Below are the code and all the weights of a small trained network. Each question names an input and a class and asks about switching units off, where a switched-off unit gives its printed mean instead of its output.

import numpy as np


def w(rows, s, z=0):
    codes = np.array(rows[::2]) - 128.0
    scale = np.full(codes.shape[1], s)
    scale[-1] = z or s
    return codes * scale


def f(y):
    return np.maximum(y, 0)


def log_softmax(a):
    a = a - a.max(-1, keepdims=True)
    return a - np.log(np.exp(a).sum(-1, keepdims=True))


def net(x, mask):
    res = np.array(x, float).reshape(1, 5) / 4 @ E
    y = f(res @ A[0][:, :-1].T + A[0][:, -1])
    res = res + np.where(mask, y, B[0][:, -1]) @ B[0][:, :-1]
    return log_softmax(res[-1] @ U[:, :-1].T + U[:, -1])


A, B = {}, {}
E = w([
[118,114,118,124,136,144],'x0',
[194,145,158,240,158,231],'x1',
[70,90,98,148,134,170],'x2',
[152,54,235,107,192,78],'x3',
[81,206,139,72,255,204],'x4',
],0.0082)
A[0] = w([
[199,48,83,194,16,72,199],'neuron 0',
[80,177,125,66,154,120,81],'neuron 1',
[110,38,71,87,182,120,188],'neuron 2',
[146,142,145,246,150,162,85],'neuron 3',
[113,108,105,37,90,57,78],'neuron 4',
[145,172,48,116,101,116,146],'neuron 5',
[140,206,18,151,67,103,188],'neuron 6',
[185,107,189,180,143,186,92],'neuron 7',
[101,150,78,124,59,208,200],'neuron 8',
[89,170,131,2,131,28,141],'neuron 9',
[61,107,78,103,140,62,136],'neuron 10',
[231,136,157,129,184,50,250],'neuron 11',
[88,183,148,121,156,150,58],'neuron 12',
[166,101,166,45,108,104,177],'neuron 13',
[56,208,181,99,207,183,40],'neuron 14',
[192,108,107,185,97,166,80],'neuron 15',
[202,136,164,157,167,168,107],'neuron 16',
[120,55,187,147,182,89,111],'neuron 17',
[159,105,98,144,91,95,35],'neuron 18',
[134,239,67,166,115,96,211],'neuron 19',
[158,54,126,127,97,136,169],'neuron 20',
[102,212,140,99,187,175,85],'neuron 21',
[108,87,105,122,4,45,66],'neuron 22',
],0.0078,0.0025)
B[0] = w([
[131,125,128,178,210,102,254],'neuron 0',
[253,138,128,137,159,148,188],'neuron 1',
[127,172,162,142,116,162,178],'neuron 2',
[124,137,79,132,108,174,202],'neuron 3',
[183,146,105,152,118,168,206],'neuron 4',
[137,66,204,76,119,163,184],'neuron 5',
[63,73,175,127,151,112,221],'neuron 6',
[117,142,82,128,67,157,198],'neuron 7',
[87,116,205,84,124,101,207],'neuron 8',
[170,124,120,170,92,165,245],'neuron 9',
[188,177,140,172,80,203,191],'neuron 10',
[69,194,209,94,133,148,218],'neuron 11',
[142,45,87,117,101,73,171],'neuron 12',
[72,220,145,57,93,149,191],'neuron 13',
[181,86,83,160,134,100,226],'neuron 14',
[215,120,141,126,149,149,182],'neuron 15',
[124,119,122,156,56,114,192],'neuron 16',
[83,17,199,61,80,119,194],'neuron 17',
[158,102,93,140,143,111,158],'neuron 18',
[36,96,211,59,161,168,207],'neuron 19',
[166,140,153,115,169,86,176],'neuron 20',
[162,134,130,153,146,43,215],'neuron 21',
[168,140,120,155,154,141,217],'neuron 22',
],0.0065,0.0084)
U = w([
[73,88,172,89,123,149,121],'0',
[137,141,129,132,139,157,224],'1',
[184,176,63,160,2,212,3],'2',
[192,113,56,148,221,21,17],'3',
[92,187,126,145,115,127,219],'4',
],0.0091,0.0026)

Each question gives the input, the list of numbers given to net, and the class t.
The units are the neurons (one row each of A and B). Each row of codes is followed by its name. A weight is (code - 128) times the scale printed after its matrix; where a second scale follows, it is the last column's (A, B and U).
mask holds one flag per neuron, in row order. A switched-off neuron (its flag False) gives its mean, the last column of its row in B, instead of its output. The means were averaged over made-up inputs and are rounded, as every weight is.
A unit's drop is (log p(t) with every unit on - log p(t) with that unit switched off) / (log p(t) with every unit on - log p(t) with every unit switched off).
The circuit of an input: a set's keep is (log p(t) with only the set's units on - log p(t) with every unit switched off) / (log p(t) with every unit on - log p(t) with every unit switched off). Starting from the 12 units with the biggest drops (on a tie, the unit counted first), units are removed one at a time, each time the one whose removal leaves the highest keep (on an exact tie, the one counted first), for as long as the keep stays at least 0.8.
units of the circuit, in order: the units of the circuit, biggest drop first
most important unit: the unit with the biggest drop
top k neurons: the k neurons with the biggest drops, biggest first
drop when u is switched off: that unit's drop, to one decimal
input [3,-4,-5,-8,4], class 0: units of the circuit, in order	neuron 19; neuron 6
input [-4,-6,-7,-7,8], class 3: most important unit	neuron 21
input [-1,-4,-4,-7,-2], class 0: top 2 neurons	neuron 6; neuron 19
input [4,-4,-1,-5,6], class 3: units of the circuit, in order	neuron 21; neuron 14
input [4,-6,7,6,8], class 3: units of the circuit, in order	neuron 14; neuron 1
input [-3,-7,-4,-6,-8], class 3: top 2 neurons	neuron 0; neuron 22
input [-7,8,-2,7,0], class 2: units of the circuit, in order	neuron 7; neuron 16
input [8,5,-8,-8,-8], class 0: units of the circuit, in order	neuron 19; neuron 6
input [-1,-3,-1,4,8], class 3: units of the circuit, in order	neuron 14; neuron 21
input [-2,6,-8,6,-6], class 4: units of the circuit, in order	neuron 11; neuron 0; neuron 7
input [-1,-7,-4,-3,2], class 2: units of the circuit, in order	neuron 9; neuron 10
input [-5,-8,-1,0,8], class 2: top 3 neurons	neuron 9; neuron 10; neuron 0
input [-8,0,-3,-7,-4], class 1: top 3 neurons	neuron 17; neuron 22; neuron 0
input [1,-4,1,-2,-8], class 3: units of the circuit, in order	neuron 0
input [1,1,-6,4,6], class 3: units of the circuit, in order	neuron 14; neuron 21
input [-3,7,-8,-8,-8], class 0: top 2 neurons	neuron 19; neuron 6
input [1,-8,-2,-5,7], class 2: drop when neuron 10 is switched off	0.4
input [-1,-4,5,-8,-2], class 0: drop when neuron 0 is switched off	0.0
input [-1,2,3,-3,8], class 3: drop when neuron 14 is switched off	0.2
input [6,3,-8,-8,5], class 0: most important unit	neuron 19
